Each row is followed by its class.
[ -7  14 -11   9 -37  22  16  -9 -19  30   5  12 -24  -1   6  17   4   9
  16  16 -80  16  -4   8  -6   2   9  -2   5  13 -24  10  14  -6 -20  17
 -15 -26  26 -20  28 -22] | Zape
[-19  14  35   8 -19  52  13 -32 -10 -14   0  32  -4 -14  -6  20   3  45
 -18   2 -34  36 -14 -70 -20  39 -21 -25 -46   7   0 -16  26 -10 -21   1
  -2 -10  -4  -5 -23  -4] | fizu
[ -9  -5  -5  47 -18 -13 -18  -4 -20   1  43   3 -11 -11 -16  20 -23  -6
  31  28 -19  43 -16   0 -13   4  33   6  21   7 -26  17  -3  -6 -18  14
   6 -21  20 -27  30 -37] | tir
[  6  -5   6  48 -10 -23 -41  17   2  17  50   5  -1 -22 -17  28  -4   9
 -20  10   3  -4 -53 -29 -17 -18  19  20   2  -5 -16   1  23  -4  13  -9
 -27 -38   0 -12  25 -20] | Zape
[ 12   4 -19   4 -27   8  -2 -12  17  22   8 -29 -37 -15  -5  24 -11   2
  20 -11 -35  13 -34  20  23 -44 -13   0   3  -2   3  53  19  -6  14  19
 -12   7   1 -19  47  15] | Zape
[ -8  -4   0  30 -17  -2 -11   8   0   4  38   5  -4 -14 -10  35  -6  17
   3   3 -18  47 -10 -18  -7  17  24   8 -10   4  -6 -11  -4  -4 -22  -4
  -2 -10  10 -12  16  -5] | bokov
[ 40 -11   3 -22  14 -50  23 -61  24   5 -40  -6  -8  -5   1   4 -46   8
 -33  48  23 -11  14  12 -15   4 -31 -15  -9  -2  -9  16  -7  18 -11  16
  55  12  37 -10   5 -18] | kul
[ 11  10  -7  16 -27  -7 -14  -7 -14  24   3 -19 -38 -15   3  15   2   5
  18 -14 -49  -4  -2  18  13 -21  -6   3  12  13 -12  32  16  -5  -2  30
 -20   1  -6 -13  23  -7] | gile
[ 24 -18  10  -7   8 -34  19 -36   5  -2 -43   0 -22  -7   4   5 -38   0
  -4  52  17   2  19  -1 -11  -3 -28 -19  15   3 -13  33   3   9 -17  23
  29 -13  32  -6  24 -13] | tir
[ -5  -3  -8  33 -18  -1 -14   0  -7   5  31   7 -14 -17  -6  32  -5  16
  -2   3 -20  48 -20 -16  -8  19  17  10  -5   6 -11  -9  -3 -11 -21   4
   3 -18  18 -13  12  -7] | bokov
[ -6  16 -27  11 -21  -6 -12 -13 -28  34  28 -21 -34 -17   1  28  22  21
  17 -16 -57   7 -15  23  21 -30   1   1  -8  14 -25  13  11  -3 -10  25
 -16  -3  -7 -16  21 -15] | bep
[-15  34  21  11 -11  46  15  35  17  -8  33  19   2 -23 -11   8 -15  36
  22   8 -52  36  -5   1 -26  28  -8 -12 -39 -11   6  23   1 -13 -20   5
 -10  32  -6   5   9   2] | Zulo
[  5  19 -24  -1 -26  -1 -10  -2 -15  29  20  -8 -31  -8   6   3  13  10
  19  -8 -51  13  -3  18  12 -20   0  -7   5  13 -16  32  13  -6   5  28
 -18   5  -7 -10  17  -9] | Zape
[  8  14 -26  29 -11 -20 -24 -17 -35  24 -14 -14 -53  -8   4   8   4  45
  18 -52  -8   9   6  53  22  -4  14  18  -7  13  -6 -48  26 -19   3  21
 -42   9   3  -5 -18 -31] | gile
[ 10  15  -1  -3 -14 -60 -14  -4  -9  12   5 -22  -8  -1  14   4  -5  13
  22   7  -7 -17  -6  34 -17   7  23  35  19   6 -13   9  15  -6   2  43
 -19  48  -6  -8  28 -21] | tir
[ 33 -31 -49  12   0 -27  -1 -33 -17  17  -4 -12 -45 -10 -16   4 -27  24
 -43  22 -10  34 -16  27   8   3 -13 -21  -3  -5 -27  26  -6  -7 -11  19
  51 -13  65   7 -13 -29] | ponab
[ 18   6   7  49  -5 -10 -35 -53 -10 -35  32  31   4 -21 -18  39 -35   6
  -7  40   0  15 -53 -57 -21  15  16  25 -21 -12 -33  15 -14 -20 -42  12
  16 -12  25   2  28 -12] | fizu
[ -8  -4 -22  58 -33   5  -3  -7  10   3  41  -4 -41 -17 -22  42 -34 -25
  39  30 -35  28 -10 -16  18  10  36  23  15  10 -13  -1   3   2 -33  -7
   0   1  29 -26  29   9] | gile
[ 28  14 -10   4 -23 -29 -15 -24  -8  17   2 -17 -52 -14  18  28   2  14
  15  -6 -23  11 -26  41  11 -23  -6  28  -9   7 -17  14   4  -6  -9  33
 -10  10  -5  -7  27 -11] | ponab
[ 19  -7   5  -9  19 -28  23 -51  20  21 -38  -1 -18  -6  11   7 -26  -1
  -2  40   8   2  26   0  -7  -4 -42  -4   6  -1  -4  19  -7  30 -16  33
  23  -9  32  -7  12 -21] | fizu
[ 18 -21 -12  25  -3 -42 -57 -18   9 -18   9   8 -12  -1 -21  47  17  20
  -6 -28   8  45 -77  -4  45   2  21  17 -42  -6 -28 -22  -2 -23   5  10
 -12 -28   3   0  41 -43] | Zulo
[ 14  11 -12 -11 -16 -41 -12 -57   2  30   1 -40 -58 -19  23  20   0   4
   8 -46 -18  30  -3   3  14 -40 -12   2 -11  18 -13 -16  -4   5 -17  59
 -22 -10 -31 -15   2  -7] | fizu
[  4 -21  -9  21 -28  11 -12   0   6  -2  34  34  -9 -11   2  26  16   9
 -13  -1 -33  54 -30 -40 -14  -5  -8  16   0   5 -25  -1   3   4 -18   4
 -18 -34   1   5  25 -13] | ponab
[ 12 -17   3 -10   6 -30  19 -40   5   1 -31   5 -23 -11   9  16 -23   9
   9  48  11   6  23   4  -8   2 -32 -15   6  -1 -13  18   1  14 -27  13
  21 -15  23  -5  20 -21] | feran
[ 18 -22  13 -23   2 -32  10 -36 -18   6 -33   2 -18  10  15  -2 -24 -20
   5  27  -6  -4  21  19 -18   4  -1  -6  14   4 -24   1 -16   7 -29  24
   4 -18  21   2  17 -14] | Zulo
[ -8   4 -34   0 -23 -15 -21 -10 -23  34  15 -24  -6  -6   4  18  -1  16
  -3  -5 -31  -8 -11  16  11 -13  11   9  -1  21 -21  -6   1  -7 -13  13
 -13  10   2 -20   1 -10] | ponab
[-13 -15   6  29 -22  25  39 -22   3 -12 -16  17 -20  -1  -7   7 -45 -29
 -15  41  32  34 -37  11 -46  -2  10  16  12  11   9 -43  20 -30 -21 -11
   9 -52  31 -36  36 -33] | ponab
[ 13  25  12 -12 -24  -9  -7   5 -42   8   1  11  13  22  -1  15 -19  23
  17  -8 -63 -21  16  37   2  17  33  28  -8   3 -26 -11   9 -22 -11  10
 -39  16   7  10  68   6] | Zulo
[ 98  41  -7   3 -23 -19 -36   1  40 -13   3   0  17 -18  28 -29  27  37
  -5 -53 -36 -46 -20  78 -67 -13   9  60 -31 -29  20  43 -11 -25  27 -53
  13  20 -60   4 -22  49] | feran
[ 16 -15  -5 -13  10 -23  15 -32  -2  11 -37  -2 -21  -5   6   0 -30   0
  -1  46   6  -8  25   4 -10   6 -22 -21  10   1 -13  18 -13  15 -13  25
  23 -21  31  -4   9 -15] | fizu
[-29   4  17  18  -3  21 -16   6 -23  15  49 -13  -2  -5 -10  46  14  12
  28   1 -49  47 -26   0   9  34   9   5 -16  -3   0  13  12  -7  16  18
  19   6  11 -13  28 -34] | bep
[-12  -7   5  11 -13  -8 -12  -6  -6   6  28  -1  -5  -7  -8  28   4  13
  -5 -13 -24  45  -9 -16  -1  11  14   7  -9   4 -19 -28  -4   3 -25   8
 -17 -10  12  -4  13 -18] | kul
[  7  -9   4 -35  20 -18  19 -43  -2  16 -78   3 -13   3   4  11 -51   3
   2  73  18 -25  32  13 -23  -1 -15  -6  -3 -12 -28  19  -2  16 -13  -8
  31 -19  43 -19   6 -15] | ponab
[ 21  20   9  43 -36 -20  -7  -4 -31  10  21 -25 -37 -22   2  23  -6   1
  31 -28 -49   3 -40  33   6 -34   8  15  16   9  -5  27   4 -15 -12  33
 -31   9  -7  -3  39   2] | bep
[-12   0 -14  19 -17   2 -10  12   1  13  41  -4   0  -9  -9  24  -6  12
  -4  -5 -23  37 -14 -11  -8  20  11  17 -11   3  -5  -5 -10  -7  -7   8
   6  -4  16 -11  19  -7] | fizu
[ 13 -15 -14  24 -32 -25 -16 -35  -6  25  24  -9 -37 -16   0  17  -6  15
  -7 -16  -2  36 -44  23 -22   0  15  20 -16  10 -14 -22   2 -10 -14  -6
   5 -29  11 -30 -22 -10] | feran
[ 30 -28  25   7   7 -43  14 -40  -3   5 -51  -5 -26 -15   7  23 -33 -10
  -2  51  10 -17  19  -3  -6 -12 -35 -14  10   1 -15   6   3  18 -34  12
  12 -33  23  -5  17 -14] | gile
[ 18 -14  20   9  11 -35  24 -47 -17 -14 -28  13   5  -1   6  -4 -14 -17
   9  37 -25  16 -10  20 -17   3 -30  -7  18  -9 -32  21  -3   7 -30  28
  15 -13  28   7  46 -38] | Zulo
[ 18 -29   3  -5   6 -14  15 -51  24   2 -17   6 -28 -14  17  23  -5   6
  -5  38   3  28  32 -25 -10  -1 -23 -30 -12   5 -11  11 -11  27 -35   7
  31 -31   9 -11 -14 -19] | bokov
[ 22 -15   6 -12  14 -37  18 -39   0   6 -36   7 -22  -4   1  -2 -28   7
 -22  42   9  -5   6  19 -16  -4 -23 -18   2  -2 -25  10  -2  10 -25  14
  34 -12  31  -3  16 -22] | Zulo
[ -3  -7  -4  28 -19  -2  -8  -6   2   7  40  20   1 -11  -8  31  -4   6
   3  -5 -41  37 -10 -28 -10  13   8  14   2   7 -12   0  -8   6 -24  12
  -1  -2  18  -3  12  -2] | bep
[ -2  -7 -39  58  -2 -20 -46 -32  14 -23 114 -30 -63 -38  -2  22  26   9
  -4 -37  50  76 -64 -38  33 -50  14 -18  -2  18 -21  21  -5   9  33  -4
  57 -18 -29 -11  14 -18] | deg
[ 20 -17   9   5   9 -28  18 -30  -1   6 -43   1 -21  -3  -7  -4 -27  -1
 -17  30  -3 -11  15   9  -5  -1 -19 -24  16   3 -10  18   1  12 -20  12
  18 -17  32   0   9 -13] | tir
[  7   3  -7  -2 -30 -13  -7 -16 -12  14  29 -23 -29  -8   7  16   0   9
  20 -13 -33  28 -11  17   8 -30   9   3   6  10 -15  34   2  -1  -2  29
 -21  -8  -1  -9  45   0] | deg
[ 45 -67  -1  -7  34 -27 -41 -23   6   9 -38  -8  -5  -7   2  28 -68 -44
  19  62  13 -12  11  -4  11 -10 -51  16  20 -30 -26  70 -32   9 -25  43
  -8  -4  53  25  24  21] | Zulo
[ -7  -9   0  37 -22  -6  -7  18  -6   5  20  11  -6 -11 -11  23 -14  11
  -5  10  -8  27 -14 -16 -19  19  31  10   9   7  -3 -18  -4  -6 -23  -8
  -7 -11  19 -13   6  -7] | bokov
[ 13 -21  -6 -35  15 -27  15 -37  -9  -8 -42  22  -6   1   2   1 -34   9
 -13  48   7  -3  56   1  -8  20 -39 -21  21   2 -15  18 -10  18 -31  26
  26  18  38   9  18 -10] | kul
[ 13   7 -17  10 -30 -11 -11  -4 -16  26  18 -21 -25 -11   9  12  -8  10
  12  -8 -32   4 -20  27  10 -25   2  11   8  14 -11  16   4  -9   5  32
 -20  -8   2 -16  21  -3] | deg
[ 24 -16 -10 -25   7 -21   6 -39   5   9 -27   4 -17  -8   9   8 -34  13
  -9  55   6   4  29   8 -11   4 -22 -21   2   6 -15  25  -8  11 -15  13
  35 -15  30  -7   5 -10] | ponab
[-34  13  20 -21 -19  13   3  19   0  24 -14 -19 -12  -1   2  29 -10  11
   6  -4 -19 -16 -62  14   5  -4  -3  12 -10   5 -10  10   8 -23   1  44
 -18  21  12 -16  43 -10] | Zulo
[  6  19 -19  -7 -24 -12 -11  -5 -11  34  20  -7 -34 -11  10  10   1  20
   4  -5 -26   0  -6  14   6 -25  -4   2   6  18 -13  14  11   7   9  35
 -15   2 -19 -16   4 -14] | ponab
[ -1  -6  -5  10 -26  11 -13 -10  -5  15  28  -1 -22   2 -23  29 -34  10
   9  15 -17  39  12 -21   5   7  49 -16 -11   8  -8  14  -8  -1 -17  -8
   8  -8  17 -20   5   9] | bokov
[ -8  -3  -5  28 -23   4 -26   8   0  -1  43   0  -2 -13  -4  33  -7  13
  10 -16 -22  39 -15 -23 -10  13  33  11  -1  15  -3  -9  -3 -20 -10   1
 -10  -3   9  -5  30   2] | bep
[ 16 -18  24   0  13 -37  -4 -62  47 -20  -9  -5   9 -28  16  11   1   7
  -9  35  13  18  14 -14 -23  45 -41 -11 -29  13  -2  34   3   8 -27   0
  48  49  19  -1  -6   2] | gile
[ 31  -7  22  70 -50 -26 -31  -3 -31 -18  74  12  -6 -19  26  32  16  15
  29  -5 -33  93 -15 -25 -44  22  56  24  -3  22 -27 -15 -18 -15 -36 -17
 -15 -38  -5  -3  24 -17] | bokov
[-21 -11  -9  24 -10   4 -11  11   7  11  38   7  -4 -12  -9  31  13  13
  -4 -13 -23  63 -12 -25  -4  16  12  10  -8   1  -5 -18  -5   1 -21   3
  -9 -12   9  -6   8 -12] | bokov
[ 18   2 -34  10 -32   2  -7 -26 -24  30   9  -6 -30  -8   5   7  -2  17
   4  -4 -47  27 -24  26   0 -32  12  -6 -10  12 -34  22  -2 -10  -4  10
  -7 -23   2 -13  29 -10] | bokov
[  0  16 -19  10 -31  -4 -13 -10  -3  26  21 -16 -37  -6  10  16  12  13
  31 -12 -35  21 -13  27  22 -22  28   2   0  24 -18  19   4  -6  -3  29
 -31  14  -6 -10  46  -9] | bokov
[ -9  13 -10 -12  -7  -1   3   8  -4  34  33  -3  -6  -2   6  -1  29  10
  18 -18 -65  19  35   8  17 -16 -17 -12  11   5 -12  18  16  22  -3  32
 -33  11 -17   8  12  -6] | Zape
[-16 -16  -5  32 -25  -4 -18   5 -13  17  47 -10 -13  -6 -13  26  -4  15
  -5 -12 -27  50  -8 -26  -6   9  37   0  -1  17 -21 -10   2  -6 -20   0
 -11 -25  23 -12  10 -14] | tir
[ 11  16 -14   6 -28 -14  -6 -15 -24  28  19 -20 -32 -12   2   7   1  18
   1 -19 -44   6  -6  29   9 -21   0  -2   6  17 -17  10  10   0  -4  30
 -22   8  -4 -12  21 -13] | kul
[  6  10  -9   8 -25  -4 -13  -7 -16  24  26 -13 -26 -10   5   6   7  14
  13  -8 -43   5 -11  33   6 -19   5   6   4  10 -13  22   9  -3   0  30
 -19   1  -4 -12  19 -12] | deg
[ 14 -14   8   2  17 -14  10 -44  -8   7 -33   1 -21  -7  -2   9 -46   2
  -2  52  15 -18  18   7   2 -12 -25 -24   6  -1 -28  19  -6   8 -19  30
  27 -21  37  -2  28 -16] | fizu
[ 24 -11   8 -30  10 -28  21 -46  17  24 -18  -4  -8  -2   1  10 -35   5
 -13  49   2   7  24  -2 -16  -4 -27 -16 -10  -5  -9  29 -12  30 -18  26
  14  -4  32  -4   7 -24] | kul
[ -2   5 -13  29 -15  -7 -26   3   0   5  45   7  -7  -9  -8  24 -12  18
  -3  -7  -7  42 -17 -26  -4  10  28  17  -8  10 -18 -14  -3 -13 -16   2
  -7 -15  18 -12  11  -8] | Zulo
[-12 -15  -6  32 -23  -4 -21   6   7   4  48 -11  -9  -8 -13  23  -9   5
  -1  -3 -20  49 -18 -22 -16  22  45  11  -3  10 -10 -13  -1 -13 -21  -4
   0  -5  15 -13   7  -9] | tir
[ 10  -6  22  -9  16 -20  14 -17  18  -6 -15   2  -4  -4   6   9 -28  -1
  11  46  11   4  20  -4  -9   6 -12 -11  10  -2  -6  21  -7  10 -27  22
   9   2  27   7  34  -8] | Zulo
[ -9 -11  -9  23 -18   8 -16  25  -1   8  51   6  -3  -9  -6  32  -7  11
  -4  11 -22  49 -15 -22 -10  22  18  10  -8   2  -8  -9   1 -19 -14   3
  -2 -13  26   1  23 -12] | Zape
[ 32   4 -26 -22 -38 -28   9 -39 -20  -4 -12 -27 -41   8   6   8 -27 -25
   3  22 -15  21 -30  -4  -2 -32  24 -10  -9  11 -21  33  -9 -22  -5   6
  22 -13  -9 -20  52  -9] | Zulo
[  1  22  -5   4 -14  11  -5   2  -1  18  18  -4 -14  -9   3  -3  11  20
   0 -17 -46  -6  -6  12   0  -5  -1 -14  -3   8  -1  13  14  -7   9  16
  -7  16 -12   1   4  -6] | Zape
[-11 -20 -20  33 -21  -2 -27  -1  -9   8  33 -10 -16 -12  -5  28   6   5
  10 -20 -22  59 -27 -18   4  19   8  19   5   2 -13  10   0 -18  -9   5
 -11 -22  31  -5  10 -10] | feran
[  5  12 -12  16 -28 -12 -20  -1 -20  21  11 -21 -33 -14  15   9  11  19
  24 -16 -32   5  -9  25   1 -11   3  11   8  11 -16  19  18 -18   2  26
 -26   7  -9  -7  18 -21] | feran
[ 28 -10   3  -8  14 -43  17 -44   1   2 -35   4 -27 -10   6   8 -25   5
  -5  35   9  -4   9  17  -2  15 -31   0  16  -2 -10   2  -4  23 -12  21
  14  -5  37   3  17  -7] | kul
[ 16 -14   8  -8  16 -21  18 -33  11  -7 -34   5   0 -11   0   7 -23  11
  -9  54   3   6   9   3  -4  23 -22 -34   3  -2 -13  26   1   4  -9  18
  43 -12  32  -2  23 -11] | bokov
[ -6  13   4  31 -28   5 -23 -13 -11  27  21  -5  -5 -17  -5  22 -14  13
  14  -9 -25  19 -36  13 -19  -1  13  25  -4  11   2   7   4  -5  -7  -2
 -19  -3   7 -38 -13  -7] | ponab
[ 26 -16   3  -9   5 -32  12 -35  -5  10 -48   0 -35 -11   7   6 -33   4
 -15  48  20  -4   7  22 -14 -17 -30 -10   9   2 -17  19   3   9 -15   8
  26 -18  27  -9  14 -13] | ponab
[ 39  -7  11 -20   6 -34  27 -52   6   6 -31  15  -7  -3   6   1 -34  -3
  -8  45  10   9  13  36 -23 -12 -45   4   1  -5  -1  28  -4  21 -17  11
  31   0  15 -10  17  -5] | ponab
[-17 -23  21   6 -23  -4  -4  12  28  -2  21  -6   5  -8  -6  36  27  16
 -16 -19 -16  60 -41 -38 -18  25   5  13 -23 -10  -6  -8  13 -11 -10  -7
  -2 -33  11  -8   9 -12] | feran
[ 11 -20  -1 -14   7 -26  14 -24   5   6 -16   1 -14  -7  11  11 -17  10
   5  44   4   4  37   0  -6  18 -30 -13  10  -2 -14  19   5  12 -18  22
  19 -13  28   1   6 -15] | feran
[ 16 -20 -29 -38   6 -30 -15 -14  -1  -1 -53  20  -2   5  12  -3 -16 -11
   8  54   5 -18  35 -11 -23  16  -5 -18  30   3 -20  47 -15   5  13  20
  47 -12  18 -18   2 -28] | bep
[-32 -40 -17 -18   9  16   3 -26 -21 -15 -23  15 -37  -1  11   8   0  14
   8  15   4  -2  85 -28  10  19 -19 -39  31  11 -27   8   4  12 -43   6
  12  -7  31  14  -8  -2] | feran
[  0 -19 -10  54  -1 -22 -43  25 -11  -1  20   1 -35 -24 -10  34 -23  16
  -1   7  -7  57 -20 -16  -1  26  22   5  15   5 -21 -26  -9 -23 -18  21
  10 -34  31  -1  18 -32] | tir
